Here is a tiny trained network, its code and every weight. The questions are about switching its units off for an input and a target symbol, where a switched-off unit gives its printed mean instead of its output.

import numpy as np


def w(rows, s, z=0):
    codes = np.array(rows[::2]) - 128.0
    scale = np.full(codes.shape[1], s)
    scale[-1] = z or s
    return codes * scale


def f(y):
    return np.maximum(y, 0)


def softmax(a):
    e = np.exp(a - a.max(-1, keepdims=True))
    return e / e.sum(-1, keepdims=True)


def log_softmax(a):
    a = a - a.max(-1, keepdims=True)
    return a - np.log(np.exp(a).sum(-1, keepdims=True))


def net(x, mask):
    ids = ['βδελμξσφψω'.index(c) for c in x.split()]
    T = len(ids)
    res = E[ids] + P[:T]
    u = 0
    for l in range(2):
        q, k, v = (res @ M[l].T for M in (Q, K, V))
        z = softmax(np.where(np.tri(T) > 0, q @ k.T / 4**0.5, -1e9)) @ v
        res = res + np.where(mask[u], z, O[l][:, -1]) @ O[l][:, :-1]
        u += 1
        y = f(res @ A[l][:, :-1].T + A[l][:, -1])
        res = res + np.where(mask[u : u + 8], y, B[l][:, -1]) @ B[l][:, :-1]
        u += 8
    return log_softmax(res[-1] @ U[:, :-1].T + U[:, -1])


Q, K, V, O, A, B = {}, {}, {}, {}, {}, {}
E = w([
[118,133,100],'β',
[155,89,113],'δ',
[168,244,51],'ε',
[169,83,121],'λ',
[60,159,173],'μ',
[148,90,182],'ξ',
[86,135,194],'σ',
[100,128,167],'φ',
[154,91,144],'ψ',
[67,159,95],'ω',
],0.011)
P = w([
[118,141,57],'0',
[19,158,172],'1',
[40,174,205],'2',
[52,188,218],'3',
[253,170,146],'4',
[203,186,123],'5',
[188,177,113],'6',
[152,187,98],'7',
[164,179,82],'8',
[168,155,110],'9',
[169,133,119],'10',
[192,121,146],'11',
],0.0067)
Q[0] = w([
[111,144,151],'L0H1',
[141,128,83],'L0H1',
[83,164,156],'L0H1',
[88,76,254],'L0H1',
],0.0068)
K[0] = w([
[156,119,118],'L0H1',
[124,110,158],'L0H1',
[214,136,2],'L0H1',
[115,137,89],'L0H1',
],0.008)
V[0] = w([
[10,189,86],'L0H1',
[16,76,255],'L0H1',
[155,108,44],'L0H1',
[130,111,184],'L0H1',
],0.0054)
O[0] = w([
[64,209,141,249],'L0H1',
[12,65,3,209],'L0H1',
[213,177,101,57],'L0H1',
[114,69,96,133],'L0H1',
],0.0052,0.0016)
A[0] = w([
[122,109,238,142],'L0N1',
[66,227,56,230],'L0N2',
[164,26,104,254],'L0N3',
[2,28,74,213],'L0N4',
[133,101,150,113],'L0N5',
[100,154,136,111],'L0N6',
[159,109,126,125],'L0N7',
[116,120,213,126],'L0N8',
],0.0061,0.006)
B[0] = w([
[135,191,104,163],'L0N1',
[93,168,142,254],'L0N2',
[164,140,189,213],'L0N3',
[55,105,255,207],'L0N4',
[130,146,99,129],'L0N5',
[120,121,102,137],'L0N6',
[138,116,121,133],'L0N7',
[138,179,101,150],'L0N8',
],0.0096,0.0065)
Q[1] = w([
[206,115,3],'L1H1',
[160,115,135],'L1H1',
[123,116,2],'L1H1',
[121,131,97],'L1H1',
],0.0099)
K[1] = w([
[64,68,181],'L1H1',
[68,181,145],'L1H1',
[96,3,179],'L1H1',
[137,77,166],'L1H1',
],0.0081)
V[1] = w([
[12,220,79],'L1H1',
[54,136,210],'L1H1',
[160,166,109],'L1H1',
[163,77,156],'L1H1',
],0.011)
O[1] = w([
[159,117,2,251],'L1H1',
[44,21,56,236],'L1H1',
[179,169,118,133],'L1H1',
[80,99,236,77],'L1H1',
],0.0093,0.012)
A[1] = w([
[196,241,96,36],'L1N1',
[108,189,102,254],'L1N2',
[106,185,104,247],'L1N3',
[66,198,150,215],'L1N4',
[210,133,73,195],'L1N5',
[96,2,34,100],'L1N6',
[128,124,71,144],'L1N7',
[105,174,107,231],'L1N8',
],0.0079,0.0037)
B[1] = w([
[42,141,157,159],'L1N1',
[186,82,102,171],'L1N2',
[194,77,102,169],'L1N3',
[253,101,96,150],'L1N4',
[100,58,162,184],'L1N5',
[110,243,156,254],'L1N6',
[160,126,171,189],'L1N7',
[201,77,114,165],'L1N8',
],0.006,0.02)
U = w([
[99,178,120,91],'β',
[153,119,120,3],'δ',
[129,115,152,127],'ε',
[86,129,125,78],'λ',
[101,118,124,62],'μ',
[167,167,85,200],'ξ',
[148,196,167,191],'σ',
[173,48,98,152],'φ',
[94,2,130,138],'ψ',
[142,176,157,140],'ω',
],0.0081,0.0044)

Each question gives the input, a string of symbols that net reads in full, and the target symbol t.
The units are the heads (4 rows each of Q, K, V and O) and the neurons (one row each of A and B). Each row of codes is followed by its name. A weight is (code - 128) times the scale printed after its matrix; where a second scale follows, it is the last column's (O, A, B and U).
mask holds one flag per unit, layer by layer, with each layer's heads first. A switched-off unit (its flag False) gives its mean, the last column of its rows in O or B, instead of its output. The means were averaged over made-up inputs and are rounded, as every weight is.
A unit's drop is (log p(t) with every unit on - log p(t) with that unit switched off) / (log p(t) with every unit on - log p(t) with every unit switched off).
The circuit of an input: a set's keep is (log p(t) with only the set's units on - log p(t) with every unit switched off) / (log p(t) with every unit on - log p(t) with every unit switched off). Starting from the 12 units with the biggest drops (on a tie, the unit counted first), units are removed one at a time, each time the one whose removal leaves the highest keep (on an exact tie, the one counted first), for as long as the keep stays at least 0.8.
circuit, biggest first: the units of the circuit, biggest drop first
unit that matters most: the unit with the biggest drop
k most important neurons: the k neurons with the biggest drops, biggest first
drop of u: that unit's drop, to one decimal
input λ φ ξ, target σ: circuit, biggest first : [L0H1 L0N4 L1H1]
input ω ω δ μ, target ξ: most important neuron : [L1N6]
input δ ξ φ, target σ: circuit, biggest first : [L0H1 L1H1]
input ξ β ω σ, target ψ: 3 most important neurons : [L0N4 L1N6 L0N2]
input φ ε λ, target ξ: circuit, biggest first : [L1H1 L1N6]
input λ β σ, target σ: 3 most important neurons : [L0N4 L0N2 L1N5]
input ε ω ξ μ, target ξ: circuit, biggest first : [L1H1 L0N2]
input ξ ξ δ, target ψ: circuit, biggest first : [L1H1 L0N4]
input ξ μ λ, target ψ: circuit, biggest first : [L0N4 L1H1]
input ω ξ ξ, target ξ: circuit, biggest first : [L1H1 L1N6 L0N2]
input ξ ξ ξ, target ψ: circuit, biggest first : [L1H1 L1N6]
input φ σ ε ω, target ξ: 3 most important neurons : [L1N6 L0N2 L0N3]
input μ ξ ω σ, target β: 2 most important neurons : [L1N6 L0N4]
input ξ μ μ λ, target ψ: circuit, biggest first : [L1H1]
input β β ξ σ ε ω ω σ, target φ: 2 most important neurons : [L1N6 L0N2]
input ξ ω φ, target ψ: circuit, biggest first : [L0N4 L1H1]
input λ μ ω, target σ: circuit, biggest first : [L0H1 L1H1 L0N4]
input ω β φ, target ξ: circuit, biggest first : [L0H1 L1H1 L1N6 L0N2]
input ξ ξ β, target ψ: 3 most important neurons : [L1N6 L0N4 L0N2]
input μ ω β, target β: unit that matters most : L1N6
input λ ε ξ, target ξ: 2 most important neurons : [L0N2 L0N3]
input σ ξ β ξ ξ ξ ω, target ψ: 3 most important neurons : [L1N6 L0N4 L0N2]
input λ σ ξ λ, target σ: drop of L0N1 : -0.1
